Here is a tiny trained network, its code and every weight. The questions are about switching its units off for an input and a class, where a switched-off unit gives its printed mean instead of its output.

import numpy as np


def w(rows, s, z=0):
    codes = np.array(rows[::2]) - 128.0
    scale = np.full(codes.shape[1], s)
    scale[-1] = z or s
    return codes * scale


def f(y):
    return np.maximum(y, 0)


def log_softmax(a):
    a = a - a.max(-1, keepdims=True)
    return a - np.log(np.exp(a).sum(-1, keepdims=True))


def net(x, mask):
    res = np.array(x, float).reshape(1, 8) / 4 @ E
    y = f(res @ A[0][:, :-1].T + A[0][:, -1])
    res = res + np.where(mask, y, B[0][:, -1]) @ B[0][:, :-1]
    return log_softmax(res[-1] @ U[:, :-1].T + U[:, -1])


A, B = {}, {}
E = w([
[113,181,132,69,196,90,219,71,59,75,201,122],'x0',
[140,128,124,118,133,121,119,126,123,130,124,136],'x1',
[4,88,231,111,181,104,67,165,62,142,87,159],'x2',
[136,225,134,122,72,108,190,110,67,186,14,127],'x3',
[97,67,74,42,124,189,182,123,147,63,58,232],'x4',
[110,205,38,163,211,219,67,175,88,82,84,61],'x5',
[97,115,87,209,104,179,85,2,67,152,163,193],'x6',
[106,134,128,133,112,129,133,129,135,122,130,117],'x7',
],0.0064)
A[0] = w([
[107,114,96,167,107,152,100,52,84,134,161,174,105],'n1',
[146,102,109,162,53,162,73,165,180,161,87,125,114],'n2',
[145,114,157,77,163,110,146,201,145,105,98,102,49],'n3',
[215,148,70,136,79,148,159,113,176,130,155,114,74],'n4',
[168,150,83,120,109,125,145,113,167,137,152,116,87],'n5',
[77,101,183,110,157,110,104,150,88,131,101,135,72],'n6',
[124,142,155,177,130,88,109,121,114,154,160,67,72],'n7',
[131,164,121,90,178,91,195,88,69,77,171,123,143],'n8',
[171,87,99,142,134,144,124,127,166,97,193,130,130],'n9',
[135,160,170,155,128,88,73,129,119,158,173,85,2],'n10',
[115,120,103,171,112,167,105,48,69,157,139,178,70],'n11',
[107,109,106,79,120,158,145,127,132,74,79,193,23],'n12',
[116,178,72,142,194,185,103,169,110,97,75,82,42],'n13',
[85,112,192,129,162,111,87,126,58,149,94,160,73],'n14',
[113,80,105,89,131,137,157,119,140,85,92,172,103],'n15',
[118,100,141,143,162,119,76,143,167,100,210,118,147],'n16',
[107,87,145,105,85,55,148,105,162,156,152,151,90],'n17',
[86,99,175,109,135,89,104,124,120,161,118,159,98],'n18',
[107,82,99,81,115,162,138,113,138,86,108,186,93],'n19',
[70,128,151,118,176,137,80,157,84,138,109,139,57],'n20',
[81,114,181,112,140,118,113,153,106,138,99,129,71],'n21',
[152,157,137,81,144,111,152,193,199,106,111,106,92],'n22',
[134,133,162,160,111,92,114,130,107,170,173,88,13],'n23',
[109,158,152,113,159,101,174,80,93,93,184,108,171],'n24',
[152,98,141,150,104,135,97,177,176,159,84,130,162],'n25',
[99,103,116,111,104,135,165,127,147,99,105,159,135],'n26',
[108,96,132,102,110,150,164,96,142,107,95,166,78],'n27',
[150,128,126,79,138,86,158,188,149,126,112,101,112],'n28',
[93,131,89,166,113,157,99,62,96,131,167,182,94],'n29',
[132,148,72,156,181,182,94,146,98,87,117,116,44],'n30',
[135,119,161,122,70,77,158,115,129,150,125,166,56],'n31',
[131,218,136,138,53,115,193,104,65,209,1,124,157],'n32',
[138,78,171,124,83,97,157,106,157,144,140,161,77],'n33',
[154,100,161,116,68,85,158,88,165,149,134,150,59],'n34',
[155,134,182,164,102,72,125,116,111,173,159,88,124],'n35',
[132,72,157,118,129,98,149,115,163,142,183,164,83],'n36',
[109,108,119,71,122,153,144,142,151,86,80,167,102],'n37',
[63,98,180,129,157,120,96,155,108,126,145,150,81],'n38',
[109,104,121,110,130,154,145,105,132,102,89,169,70],'n39',
[103,85,128,155,149,146,94,138,198,100,172,132,178],'n40',
[107,138,132,81,180,109,179,125,115,86,166,104,130],'n41',
[128,86,132,166,54,144,59,174,186,180,72,123,146],'n42',
[127,140,156,89,115,92,148,200,167,99,124,82,147],'n43',
[138,94,174,99,85,92,153,102,144,165,153,159,64],'n44',
],0.0076,0.003)
B[0] = w([
[149,73,199,169,61,84,103,136,89,96,140,153,188],'n1',
[107,133,178,60,145,211,157,63,83,177,117,140,195],'n2',
[151,75,187,190,61,72,112,147,89,85,154,140,176],'n3',
[167,213,102,101,70,146,209,61,212,59,136,139,198],'n4',
[148,183,120,124,93,147,195,72,181,87,126,138,169],'n5',
[183,195,99,131,94,154,187,81,207,81,151,138,174],'n6',
[198,160,60,160,146,165,149,186,104,179,188,110,177],'n7',
[100,130,199,65,141,231,133,75,85,184,124,159,209],'n8',
[79,155,92,56,109,89,115,129,171,103,145,174,179],'n9',
[197,175,74,170,150,155,152,180,97,192,170,100,172],'n10',
[160,78,211,191,35,55,98,147,89,82,139,142,187],'n11',
[191,146,83,176,141,162,158,178,98,190,157,92,178],'n12',
[53,46,110,183,191,85,156,89,112,84,46,26,201],'n13',
[178,210,96,107,85,163,212,94,202,77,146,138,185],'n14',
[177,172,83,166,146,136,147,199,105,196,183,115,182],'n15',
[97,147,85,86,154,91,74,172,143,131,161,182,188],'n16',
[102,102,111,160,179,138,139,99,112,97,78,77,187],'n17',
[146,174,101,124,113,129,182,85,186,80,106,105,173],'n18',
[176,150,86,159,136,130,142,194,89,190,173,104,186],'n19',
[159,189,76,121,93,137,196,80,200,78,120,105,172],'n20',
[185,190,106,119,84,134,181,89,178,86,143,142,164],'n21',
[152,83,215,187,65,86,116,120,93,102,129,138,190],'n22',
[201,141,78,190,165,153,156,185,98,186,154,96,165],'n23',
[118,128,167,72,158,211,116,111,96,170,119,155,197],'n24',
[118,125,196,85,146,211,124,96,107,153,117,163,189],'n25',
[168,147,98,165,159,149,112,171,91,158,149,116,170],'n26',
[156,141,81,171,150,123,137,175,98,158,145,107,169],'n27',
[152,98,197,167,51,93,102,128,95,115,134,143,183],'n28',
[139,75,207,192,63,92,101,137,110,117,120,146,185],'n29',
[52,79,110,152,188,84,143,75,107,81,23,53,181],'n30',
[69,73,107,147,190,102,108,120,137,119,65,62,178],'n31',
[43,118,58,29,165,11,2,203,195,107,183,248,254],'n32',
[79,76,101,141,188,111,127,101,120,99,42,49,183],'n33',
[63,86,91,136,189,128,146,103,120,79,58,54,185],'n34',
[164,142,58,172,173,152,122,185,97,148,144,115,192],'n35',
[69,100,94,128,168,86,129,106,135,100,73,94,176],'n36',
[195,128,97,181,144,137,124,181,107,181,178,93,180],'n37',
[159,181,83,103,104,133,184,86,189,75,141,139,177],'n38',
[184,153,78,172,136,136,151,175,98,164,160,113,163],'n39',
[79,123,110,52,158,89,19,174,147,135,154,201,189],'n40',
[115,123,193,77,135,194,119,89,87,169,124,180,184],'n41',
[99,144,196,76,163,238,152,66,89,186,106,164,212],'n42',
[151,74,200,206,76,98,94,145,87,93,146,166,194],'n43',
[83,99,98,164,182,118,142,103,102,105,55,57,184],'n44',
],0.0052,0.0094)
U = w([
[69,89,94,164,204,109,140,87,127,91,45,17,91],'0',
[202,151,63,184,155,153,149,197,101,233,179,97,90],'1',
[172,189,99,101,55,146,206,49,255,60,138,138,93],'2',
[146,78,240,190,25,82,95,134,92,104,139,155,107],'3',
[101,128,217,47,168,228,133,62,94,215,116,163,104],'4',
[72,129,74,44,161,61,44,176,185,130,159,204,138],'5',
[125,129,131,128,140,134,125,120,141,136,127,136,249],'6',
],0.0083,0.011)

Each question gives the input, the list of numbers given to net, and the class t.
The units are the neurons (one row each of A and B). Each row of codes is followed by its name. A weight is (code - 128) times the scale printed after its matrix; where a second scale follows, it is the last column's (A, B and U).
mask holds one flag per neuron, in row order. A switched-off neuron (its flag False) gives its mean, the last column of its row in B, instead of its output. The means were averaged over made-up inputs and are rounded, as every weight is.
A unit's drop is (log p(t) with every unit on - log p(t) with that unit switched off) / (log p(t) with every unit on - log p(t) with every unit switched off).
The circuit of an input: a set's keep is (log p(t) with only the set's units on - log p(t) with every unit switched off) / (log p(t) with every unit on - log p(t) with every unit switched off). Starting from the 12 units with the biggest drops (on a tie, the unit counted first), units are removed one at a time, each time the one whose removal leaves the highest keep (on an exact tie, the one counted first), for as long as the keep stays at least 0.8.
circuit, biggest first: the units of the circuit, biggest drop first
unit that matters most: the unit with the biggest drop
k most important neurons: the k neurons with the biggest drops, biggest first
drop of u: that unit's drop, to one decimal
input [-7,7,1,-3,0,3,-6,6], class 4: 3 most important neurons	(n42 n2 n25)
input [5,3,1,-2,1,-4,1,4], class 4: unit that matters most	n8
input [0,1,-4,-8,-7,1,7,-5], class 5: circuit, biggest first	(n16 n40)
input [-3,-7,-4,-8,-4,1,3,-1], class 5: circuit, biggest first	(n40 n16)
input [-6,6,8,-3,2,-8,-4,1], class 0: 2 most important neurons	(n33 n44)
input [-8,6,-4,-7,2,1,0,5], class 4: circuit, biggest first	(n42 n2)
input [8,6,-5,5,-6,-7,0,-8], class 4: 3 most important neurons	(n8 n24 n13)
input [7,-3,-3,-8,2,3,8,0], class 3: circuit, biggest first	(n29 n1)
input [-4,8,4,0,-8,0,7,-7], class 1: 2 most important neurons	(n10 n7)
input [4,-6,7,-3,1,-5,-8,4], class 3: 4 most important neurons	(n43 n3 n28 n22)
input [-5,-1,-6,-1,6,-4,2,1], class 1: circuit, biggest first	(n19 n15)
input [0,2,-7,1,1,7,-5,-7], class 0: 3 most important neurons	(n13 n30 n14)
input [2,-2,8,4,3,-6,-2,3], class 2: circuit, biggest first	(n14 n6)
input [-1,-1,-7,-5,-5,3,7,1], class 2: unit that matters most	n4
input [5,-4,-7,6,5,-4,8,2], class 3: 3 most important neurons	(n11 n1 n29)
input [7,0,3,8,-5,-1,-6,0], class 5: 2 most important neurons	(n32 n42)
input [5,0,-8,-5,-3,7,4,4], class 2: 3 most important neurons	(n4 n5 n9)
input [-4,1,1,6,6,1,-7,5], class 3: circuit, biggest first	(n22 n3)
input [-2,6,-3,-4,-4,8,4,2], class 0: 3 most important neurons	(n30 n13 n32)
input [6,-1,-1,-8,4,2,4,-2], class 5: circuit, biggest first	(n40)
input [-8,-7,-3,-6,3,5,-6,0], class 4: 2 most important neurons	(n42 n2)
input [-2,3,-6,-7,1,1,6,0], class 5: 2 most important neurons	(n40 n9)
input [-4,-6,1,5,-4,-3,2,5], class 5: 2 most important neurons	(n32 n8)
input [-7,4,-7,-1,-3,5,4,1], class 2: 3 most important neurons	(n4 n8 n5)
input [-1,4,-4,6,-5,7,-7,3], class 0: drop of n29	0.2
input [0,-3,2,7,-1,2,1,-6], class 5: drop of n32	0.4
input [-2,1,-2,0,0,-7,6,1], class 0: drop of n33	0.1
